Each new row is followed by its nearest point in the smallest flat space through zero that holds the last named rows:
(in the rows, 128 means zero)
bep (4 x 17):
[[139 136 148 108 112 132 107 106 116 125 135 140 103 128  99 120 137]
 [127 138 141 105  76 178 104 100 100 110 136 152  88  99 100 132 139]
 [138 124 156 108 116 131 102  97 100 136 147 135  98 132  84 118 140]
 [161 133 157 100 120 127 106  89 110 138 161 142  89 134  67 114 153]]
New rows:
[162 104 129 152 150  95 133 106 117 131 123 135  93 130 135  89 132] -> [141 125 137 124 145 107 126 121 129 140 138 124 127 143 112 120 133]
[124 121 127 124 175  88 149 128 158 131 121 134 142 144 122 117 121] -> [141 130 128 132 160  89 137 138 150 138 126 119 144 151 133 119 127]
domek (4 x 17):
[[ 98  98 149 134 134 157 123 162 124 129 126 127 135 123 116 139 119]
 [101 116 147 120 138 160 132 149 116 140 138 136 143 102 126 124 114]
 [ 79 106 157  85 135 168 142 146 124 137 130 144 152  69 125 125 114]
 [ 82 110 162 121 147 186 135 168 104 152 149 143 156  86 125 119 102]]
New rows:
[105 114 148  90 123 112 133 146 165 125  98 143  96 110 134 148 148] -> [105 106 137  96 113 120 135 127 155 108 100 130 130 113 118 144 141]
[121 169 121  91 120 109 134 107 160 114  93 113 138 143 143 130 143] -> [134 142 121 106 109  97 143 103 154 114 108 137 130 126 130 129 147]
[116 150 114 146 127 171 144 112 132 152 137 130  96  88 136 122 102] -> [128 136 128 119 141 145 128 124 109 143 147 130 132 106 137 115 114]
gid (3 x 17):
[[175 144 115  81 144 135 156 112 135 139 139 114 152 140 124  94  76]
 [160 125 138 105 131 115 134 109 151 121 145 128 131 124 131 123 118]
 [ 95 141 103 136 139 156 139 146  83 149 106 115 133 149 129 116 111]]
New rows:
[150 117 150 125 129 113 140 115 154 117 150  81 136 131 109 124 188] -> [144 119 144 123 124 111 122 115 151 116 142 134 122 118 131 136 139]
[122 129 121 135 129 162 150 137 107 136 125 115 145 164 150 116 101] -> [116 137 112 120 142 145 143 131  99 143 119 115 133 146 134 114 106]
Pake (5 x 17):
[[144 126 112 123 133 138 134 113 143 136 149 106 102 139 132 112 132]
 [144 134 104 102 114 161 144 118 149 140 165  69  75 134 133 127 147]
 [146 132 106 124 138 164 137 115 123 137 153  89  99 129 141 146 139]
 [143 142 108 148 139 166 104 124 131 160 137 107  87 133 142 155 125]
 [128 123 125 107 134 154 145 130  97 102 151 112 148 115 144 179 135]]
New rows:
[164 116 121 122 122 127  78 105 130 142 134 127 157 143 151 125 119] -> [139 121 121 135 144 128 110 120 137 129 144 144 128 142 140 131 110]
[156 122 132 169 152 137 101 142 100 148 142 152 118 124 146 170 139] -> [137 133 120 159 155 151 101 126 109 142 125 141 129 128 145 166 114]
[166 134 111 121 123 132 136 136 146  90 126 133  96  98 139 112 147] -> [133 127 122 118 124 130 140 122 135 127 138 112 117 130 126 116 135]
fuz (2 x 17):
[[102 139 130 123  94 148 146 110 100 143 107 149 123 127 102 113 101]
 [103 128 135 136  97 137 147 106 104 144 121 150 133 129 114 122  99]]
New rows:
[123 133 105 113 105 161 140 146  99 165  96 131  89 131 125 105 147] -> [120 150 120 104 115 152 131 131 114 130  99 131 109 124 101 109 125]
[113 139 138 133 114 119 138 121 114 114  79 108 134 132 114 123 123] -> [120 136 126 120 117 139 133 125 118 132 115 133 122 127 115 119 121]
zoke (2 x 17):
[[111 137 142 139 103 122 114 113 148 141 169 125 132 142 141 108 116]
 [167 121 139  88 134 171 146 160  94 144 110 133 103  96 120 142 146]]
New rows:
[147 132  98 111 138 139 124 138 129 130 140 155  71  98 125 133 118] -> [143 126 134 112 129 146 134 140 115 136 124 130 118 116 126 132 135]
[112 150 141 116 130 161  84 136 140 133 131 138 119 100 131 148 125] -> [134 129 137 119 120 140 129 133 124 138 138 128 121 123 130 125 129]
[104 127 108 149 152 107 136 155 139 107 117 130 151 132 107 165 136] -> [120 123 107 142 149 107 131 123 129 105  98 128 140 134 120 139 129]
zepa (2 x 17):
[[175 133 110 154 129 122 136 149 110 132  93 157 130 129 140 141 153]
 [186 123 115 149 127 135 154 172 104 147  84 158 117 143 154 157 161]]
New rows:
[109 116 151 140 118 139 128 118 153 117 139 133 154  90 128 108 107] -> [110 132 130 124 129 122 116 110 136 119 142 120 135 120 117 116 117]
[140 145 126 142 137 124 111  75 140 123 119 144 136 118  87 106 128] -> [127 143 115 143 131 108 105 102 131 108 130 136 147 109 112 110 125]
[116 156 124 122 107 129 101  95 143 107 152 129 122 112  95 101  92] -> [101 138 127 126 130 114 104  95 140 109 149 118 143 111 108 105 111]
Daka (4 x 17):
[[147 100 110 102 117 139 144 113 101 142 114 159 139 144 137 145 197]
 [160  68 126 105 136 107 143 139 114 149 146 109 145 149 171 121 114]
 [112 165 148 145 134 143 140 128 170  95 132 114 116 122 108 143 137]
 [152  71 111 119 114 144 133 136  95 181 132 132 136 115 141 134 112]]
New rows:
[133 123 118  89 147 161 111 169  97 155 111 115 142 119  92 142 123] -> [132 113 118 131 116 145 125 129 112 154 124 137 127 112 121 134 122]
[112 145 132 133 134 132 124 101 151 130 114 165 107 139 110 118 159] -> [116 156 125 129 125 133 123 116 129 113 114 147 124 129 112 132 160]
[118 173 136 142 117 141  92 153 125 105  94 129 130  96 128  96 107] -> [104 167 127 146 127 122 100 126 127 120 119 135 118 113 107 112 101]
rir (4 x 17):
[[135 148 136 119 119  92 125 139 162 153 113 146  92 126 120 135 135]
 [154 127 140 138 123 112 131 126 136 147 113 149  99 124 128 135 134]
 [152 136  99 131 115  92 176 143 160 151 131 171  78 149 100 146 132]
 [128 128 134 144 115 107 142 154 143 147 110 156  74 129 137 165 137]]
New rows:
[129 123 146 150 142 118 141 134 115 135 110  78 109 147 131 136 148] -> [125 122 137 137 127 132 124 133 122 129 121 129 120 124 139 139 130]
[131 126  87 169 130 123 146 135 107 119 110 169 123 149 160 145  89] -> [133 108 114 152 124 140 159 138 112 123 132 145 110 138 133 152 128]
[132 131 131 137 136 112 150 125 101 147 108 114 145  79 148 101 121] -> [140 123 142 132 132 134 115 116 119 129 122 124 135 120 134 119 129]
Tira (4 x 17):
[[121 105 145 164 131 120  97 118 118 135 122 130 142 170 121 134  83]
 [121 129 144 171 124  92 122 157 140 143 101 138 142 159 117 118 108]
 [120 146 160 180 116  85 113 148 140 156 109 119 136 171 116 145  95]
 [114 160 160 183 109  94 131 148 106 150  95 124 139 172 112 135 113]]
New rows:
[112  81  78 151 142 148 117 107 129 126 140 143 129 150 141 131 149] -> [129  93 117 122 141 145 115 115 121 114 132 142 136 130 130 113 116]
[ 80 124 148 121 159 111 127 102  96 132 149 112 128 172 122 161 127] -> [123 134 144 140 122 137 114 104 100 133 134 113 128 150 126 151 109]
[113 110 131 143 152 125 103  96 105 150  83 112 111 168 139 151 106] -> [121 119 144 152 126 131 107 110 105 133 127 123 135 160 123 141  97]
Bude (5 x 17):
[[115 112 149 124 146 133 106 140 156 152 143 172 120 121 163 143 151]
 [122  90 165 159 164 133 121 141 150 144 153 178 107 136 156 134 143]
 [113 141 151 126 123 160  79 164 119 157 122 187 104 101 147 169 154]
 [142 110 148 139 145 129 123 159 127 130 135 179 117 119 146 153 140]
 [143 139 135 118 149 126 131 153 116 155 129 176 135 114 160 161 149]]
New rows:
[156 135 115 124  97 163 125  94 123 170 123 128 134 109 124 147 157] -> [118 156 122 115 122 139 118 126 115 151 119 127 132 120 133 137 136]
[180 144 157 142 132 155 104 123 122 142 152 154 113 116 139 149 120] -> [132 129 142 142 137 139 121 147 112 139 128 158 116 122 134 146 136]
[142 145 113 117 134 130 122 134 158 149  84 110 135 148 120 121  75] -> [126 138 116 117 119 125 132 117 127 126 123 107 137 129 122 121 124]
gilu (4 x 17):
[[111 139 133 126 131 116 109 135 146  99 126 122 127 131  99 135 111]
 [106 111 130 151 125 145 143 134 107 149 148 102 127 127 145 116 114]
 [174 106  90 116 127 171 156 132 110 157 126 127 153 138 164 123 137]
 [124 168 115 137  93 123 112 109 145 112 164 150 159 109 134 182 143]]
New rows:
[169 111 110 135 112 149 151 147 154 123  97 105 165 129 124 158  97] -> [152 122  92 113 129 159 130 142 135 116 126 118 157 143 125 136 112]
[132 161 113 142 103 134 142 140 137 133 162 115 155 113 158 153 104] -> [120 139 108 144 104 147 129 125 127 128 163 121 157 121 143 156 123]
[131 123 164 153 102 126 134 139 153 145 115 131 133 108 122 134 160] -> [123 135 141 134 123 115 128 117 125 135 132 139 120 119 135 131 142]
mel (4 x 17):
[[167 122 138 118 139 149 124 156 124 119  97 124 158 136 104 120 110]
 [122 115 144 125 127 123 124 139 101 123 140 139 161 141 127 102 122]
 [135 118 150 107 140 136 120 160 116 131 112 140 160 140 121 118 115]
 [147 122 136 130 130 144 135 147 133 117 110 119 156 132 111 121 108]]
New rows:
[ 94 108 127 160 146 117  95  71 124 127 138 118 128 134 156 162 143] -> [104 132 119 137 119 112 129 104 126 133 152 131 106 123 144 131 143]
[144 136 130 112 137 145 117 164 112 141 116 128 161 134 130 115 114] -> [143 120 144 111 139 137 120 154 117 129 111 136 154 138 118 119 117]
guni (5 x 17):
[[150 123 126 144 164  97 107 126  66 123 105 152 154 145 138 103 103]
 [163 136 134 172 130  97  96  81 107 107  97 155 150 159 165 154 134]
 [149 140 135 145 154  90 107 117  98 108 108 141 135 139 143 115 121]
 [141 134 126 146 136 101 107 122 116 130  99 140 138 141 142 131 122]
 [133 123 150 119 111 101 104  89 116 120  97 185 167 144 156 119 120]]
New rows:
[117 126 161 112  88 155 120  96 171 118 124 144 120 136 118 165 135] -> [117 127 142 116  84 144 132  97 172 124 133 142 131 127 140 153 148]
[128 121 120 129 118 127 100 150 129 131 118 118 116 143 108 134  83] -> [125 126 116 132 133 123 123 147 126 149 113 123 129 129 123 127 119]
virok (3 x 17):
[[187 157  97 137 155 110 174 114 119 152 110 103 129 128 122 136 126]
 [173 142 112 143 153 101 189 126 100 164 130 100 110 125 109 154 133]
 [133 146 135 143 149 129 174 140  91 151 139 129 113 127 110 142 136]]
New rows:
[ 77 116 124 135 145 115 135 129  87 110 131  78 130 147  96 137 149] -> [115 116 141 133 126 122 140 139 112 137 145 127 112 126 117 142 134]
[ 82 139 137 153 107 116 146 141 167 141 130 159 145  92 122 134 143] -> [107 123 141 128 124 137 122 136 122 124 137 139 125 128 126 127 131]
Tado (2 x 17):
[[130 101 125 137 119 164 151 117 149 119 137 139 129 122 148 122 113]
 [161 130 127 169 145  68 150 144 129  99 105 156  97 103 112 155 154]]
New rows:
[168 137 105 155 140 110 147 117 116  91  89 171 119 130 121 113 136] -> [149 122 127 156 136 101 148 135 134 108 116 148 109 111 124 143 140]
[132 163 129 134 129  94 130 165  90 143 142 141 124 119 100 136 105] -> [131 148 130 127 137  94 114 138 113 131 118 124 123 129 111 136 142]
Peli (5 x 17):
[[167 120 105 125 151 125 126 105  85 137 117 169 133 166 141 137 161]
 [151 161 132 161 116 148 133 169 133 120 129 187 103 105 150 148 127]
 [102 118 101 138 105 131  84 158 147 121 105 119 116 154 141 142  75]
 [146 133 141 135 152 150 133 114 112 144 136 134 123 147 107 109 133]
 [114 128 104 130  97 125  97 147 140  87 116 119 110 106 150 143 133]]
New rows:
[126 131 138 148 152 126 128 117  90 137 157 152 140 115 122 131 111] -> [141 134 139 133 141 133 143 126 121 144 134 145 131 134 123 125 129]
[142 137 127 124 149 126 123 121 111 160 132 167 117 140 120 147 124] -> [148 132 128 136 143 132 137 128 113 148 126 160 131 150 131 133 126]
[ 91 108 121 116 134 117 132 121 132 117 124  97 150  87 113 119 114] -> [101 118 134 111 118 111 132 121 145 121 132  88 140 109 121 122 125]
nosuz (5 x 17):
[[119 126 125 113 122 161 114 123 108 134 142 121 152  95 137 133 129]
 [124 120 103 131 120  93 135  93 115 115 111 101 113 120 111 144 132]
 [137 111  84 141 121 101 128  68 116 149  99  73 103 143 167 105 118]
 [149 138 144 137 128 148 124 156 136 130 143 137 122 139 144 108 129]
 [179 136 116 152 136 116 123 138 147 133 115 107  80 178 163 124 121]]
New rows:
[155 153 122 114  95 128 150 130 127 123 113 143 144  98 161 159 160] -> [137 132 125 124 125 140 119 133 118 120 136 120 128 114 126 146 132]
[126 136 104 118 145 164 113 130 151 138 100 131 111 152 142 165 148] -> [139 129 117 117 147 139 112 135 140 141 115 127 124 147 146 169 116]
[ 82 113 158 134 157 115 133 156 139 143 143 144 144 116 108 111 147] -> [ 98 126 152 123 131 126 142 139 138 130 133 163 152 125 107 110 129]
lun (5 x 17):
[[124 124 136  99 146 163 155 144 115 101  88 121 128 138 114 129 151]
 [136 144 152  99 130 148 193 130 124 157 141 122 118 102 123 160 124]
 [164 121 108 152 131 169 156 138 109 131 109 113 126 156 109 146 149]
 [133 116 139 119 142 137 137 131 108 109  97 133 112 127 121 113 146]
 [178 110 145 137 145 156 184 129  79 132  90 132  83 119 108 127 160]]
New rows:
[119 119 138 102 135 139 141  88 128 113 135 130  99 135  95 110 147] -> [114 115 145 114 142 140 140 115 106 124 121 128 115 130 129 115 133]
[121 144 109 171 120 118  86 112 128 130 139 144 124 154 128 133 120] -> [131 121 106 163 118 115  91 118 132 133 144 127 136 147 134 120 121]
[130 119 148 140 144 132 175 142 110 157 110 103  93 120  96 140 142] -> [153 124 142 126 136 148 173 127 104 142 118 127 105 118 118 138 140]
dap (4 x 17):
[[160 129 117 104 124 133 122 115 113 114 133 111 118 102 107 131 134]
 [159 125 118  94 118 144 113 114 124 124 125 114 103  98  90 133 133]
 [137 108 103 101 124 138 101 131 104 115 141 108 100 104  89 138 130]
 [130 116 114 118 109 146 148 119 138 117 121 113 128 107 107 130 145]]
New rows:
[144 135 120 152 137 104 105 149 111 141 119 128  99 142 131 128 147] -> [128 131 131 128 140 119 106 135 115 133 136 133 120 136 132 129 117]
[ 64 108 131 159 112 130 149 131 145 134 127 135 151 157 139 138 171] -> [ 71 106 121 161 116 135 160 145 151 129 122 133 148 148 142 127 138]
[ 99 118 115 144 162  99  88 132  96 122 126 139 124 154 125 120  92] -> [106 121 126 139 151 108  91 153 100 132 149 136 118 151 139 132 108]
